Below is a small trained network, with its code and all its weights. Each question gives an input and a class and asks what happens when units are switched off, that is, made to give their printed mean instead of their output.

import numpy as np


def w(rows, s, z=0):
    codes = np.array(rows[::2]) - 128.0
    scale = np.full(codes.shape[1], s)
    scale[-1] = z or s
    return codes * scale


def norm(h):
    return h / np.sqrt((h * h).mean(-1, keepdims=True) + 1e-5)


def f(y):
    return np.maximum(y, 0)


def log_softmax(a):
    a = a - a.max(-1, keepdims=True)
    return a - np.log(np.exp(a).sum(-1, keepdims=True))


def net(x, mask):
    res = np.array(x, float).reshape(1, 7) / 4 @ E
    u = 0
    for l in range(2):
        y = f(norm(res) @ A[l][:, :-1].T + A[l][:, -1])
        res = res + np.where(mask[u : u + 12], y, B[l][:, -1]) @ B[l][:, :-1]
        u += 12
    return log_softmax(norm(res)[-1] @ U[:, :-1].T + U[:, -1])


A, B = {}, {}
E = w([
[136,131,141,139,135,135,126],'x0',
[225,81,148,42,113,219,72],'x1',
[158,139,159,176,155,147,104],'x2',
[127,126,124,127,127,126,123],'x3',
[125,127,128,126,127,127,131],'x4',
[112,48,43,217,84,205,162],'x5',
[47,190,195,139,3,182,66],'x6',
],0.0055)
A[0] = w([
[52,218,116,185,164,44,171,68],'0.n0',
[169,111,98,231,81,166,196,70],'0.n1',
[152,194,203,119,125,85,149,5],'0.n2',
[97,209,158,124,81,114,93,78],'0.n3',
[62,138,133,138,159,84,111,6],'0.n4',
[102,127,193,98,74,78,72,115],'0.n5',
[169,104,196,53,111,126,85,120],'0.n6',
[109,164,171,132,38,162,74,18],'0.n7',
[138,201,210,80,138,23,125,136],'0.n8',
[103,83,98,123,113,153,137,34],'0.n9',
[137,201,121,133,83,116,115,71],'0.n10',
[166,129,121,92,254,70,153,147],'0.n11',
],0.007,0.0025)
B[0] = w([
[221,65,196,155,61,78,127,238],'0.n0',
[115,223,43,63,95,114,102,201],'0.n1',
[112,192,73,50,131,80,96,179],'0.n2',
[84,121,163,155,246,187,199,203],'0.n3',
[173,140,178,153,107,84,86,159],'0.n4',
[114,159,126,108,177,193,133,201],'0.n5',
[163,139,163,126,81,21,102,213],'0.n6',
[91,39,100,117,212,148,185,203],'0.n7',
[170,206,2,148,79,163,87,254],'0.n8',
[154,227,104,161,134,129,54,151],'0.n9',
[52,112,163,134,173,106,141,162],'0.n10',
[25,125,123,80,193,161,156,240],'0.n11',
],0.0056,0.0059)
A[1] = w([
[26,123,184,142,75,188,65,90],'1.n0',
[110,235,142,2,177,74,92,78],'1.n1',
[122,110,86,200,76,179,103,72],'1.n2',
[120,139,96,114,133,72,179,89],'1.n3',
[239,59,202,81,65,151,94,71],'1.n4',
[128,34,23,222,55,206,161,92],'1.n5',
[160,132,185,196,78,24,119,95],'1.n6',
[142,66,98,118,224,75,192,57],'1.n7',
[177,87,185,43,93,189,112,31],'1.n8',
[197,25,111,33,147,160,38,226],'1.n9',
[54,127,223,131,90,190,127,141],'1.n10',
[157,116,222,221,89,41,196,8],'1.n11',
],0.0064,0.0014)
B[1] = w([
[127,95,122,102,225,191,220,174],'1.n0',
[169,142,118,134,98,161,96,253],'1.n1',
[145,171,116,43,174,80,87,168],'1.n2',
[129,101,169,106,91,167,88,165],'1.n3',
[83,92,100,185,41,28,173,168],'1.n4',
[206,254,199,54,128,93,27,209],'1.n5',
[97,67,80,148,60,133,122,171],'1.n6',
[80,88,214,135,149,235,166,183],'1.n7',
[91,97,105,200,95,52,131,170],'1.n8',
[62,114,135,234,94,104,157,218],'1.n9',
[179,11,103,112,187,168,198,170],'1.n10',
[127,59,125,182,63,100,112,168],'1.n11',
],0.0067,0.0071)
U = w([
[190,239,91,43,112,119,37,248],'0',
[87,62,148,84,202,226,204,134],'1',
[108,53,119,210,2,22,124,2],'2',
],0.012,0.00092)

Each question gives the input, the list of numbers given to net, and the class t.
The units are the neurons (one row each of A and B). Each row of codes is followed by its name. A weight is (code - 128) times the scale printed after its matrix; where a second scale follows, it is the last column's (A, B and U).
mask holds one flag per neuron, layer by layer. A switched-off neuron (its flag False) gives its mean, the last column of its row in B, instead of its output. The means were averaged over made-up inputs and are rounded, as every weight is.
A unit's drop is (log p(t) with every unit on - log p(t) with that unit switched off) / (log p(t) with every unit on - log p(t) with every unit switched off).
The circuit of an input: a set's keep is (log p(t) with only the set's units on - log p(t) with every unit switched off) / (log p(t) with every unit on - log p(t) with every unit switched off). Starting from the 12 units with the biggest drops (on a tie, the unit counted first), units are removed one at a time, each time the one whose removal leaves the highest keep (on an exact tie, the one counted first), for as long as the keep stays at least 0.8.
units of the circuit, in order: the units of the circuit, biggest drop first
unit that matters most: the unit with the biggest drop
k most important neurons: the k neurons with the biggest drops, biggest first
k most important neurons of layer l: the k neurons of layer l with the biggest drops, biggest first
drop when u is switched off: that unit's drop, to one decimal
input [1,-1,3,-3,-4,-5,6], class 1: unit that matters most : 0.n3
input [-1,6,8,2,7,6,5], class 0: 4 most important neurons : (1.n5; 0.n0; 1.n2; 0.n11)
input [-5,8,6,5,2,-7,-5], class 2: units of the circuit, in order : (1.n9; 1.n4)
input [-6,-8,-1,8,-7,2,-8], class 1: 2 most important neurons : (1.n7; 0.n11)
input [3,-4,4,-1,-1,6,8], class 1: 2 most important neurons : (0.n8; 1.n0)
input [4,7,-1,5,-5,2,5], class 2: 2 most important neurons : (1.n4; 0.n11)
input [8,6,4,-3,-3,5,4], class 2: 4 most important neurons : (1.n4; 0.n8; 1.n9; 1.n8)
input [6,-6,-3,1,-4,6,-2], class 0: 3 most important neurons : (1.n5; 0.n1; 0.n6)
input [0,8,-8,-6,4,-6,-8], class 1: 4 most important neurons : (0.n11; 0.n0; 1.n7; 1.n5)
input [0,2,-8,-2,8,-5,-6], class 1: 4 most important neurons : (0.n11; 1.n7; 1.n5; 0.n1)
input [-6,-3,5,-4,-2,6,8], class 1: 3 most important neurons : (0.n8; 1.n0; 1.n10)
input [0,1,1,-6,-8,4,4], class 0: 2 most important neurons of layer 0 : (0.n11; 0.n1)
input [-7,5,5,-4,5,6,-2], class 0: 2 most important neurons : (1.n5; 0.n0)
input [1,-5,5,-6,4,-4,-7], class 1: units of the circuit, in order : (1.n7)
input [-7,-7,-5,1,6,6,7], class 1: 3 most important neurons of layer 0 : (0.n8; 0.n6; 0.n3)
input [7,8,4,-5,1,8,-8], class 0: 2 most important neurons of layer 1 : (1.n5; 1.n0)
input [8,-2,-8,-5,3,7,0], class 0: drop when 1.n5 is switched off : 0.0
input [7,-3,-4,-3,-1,2,4], class 1: drop when 0.n8 is switched off : 0.1
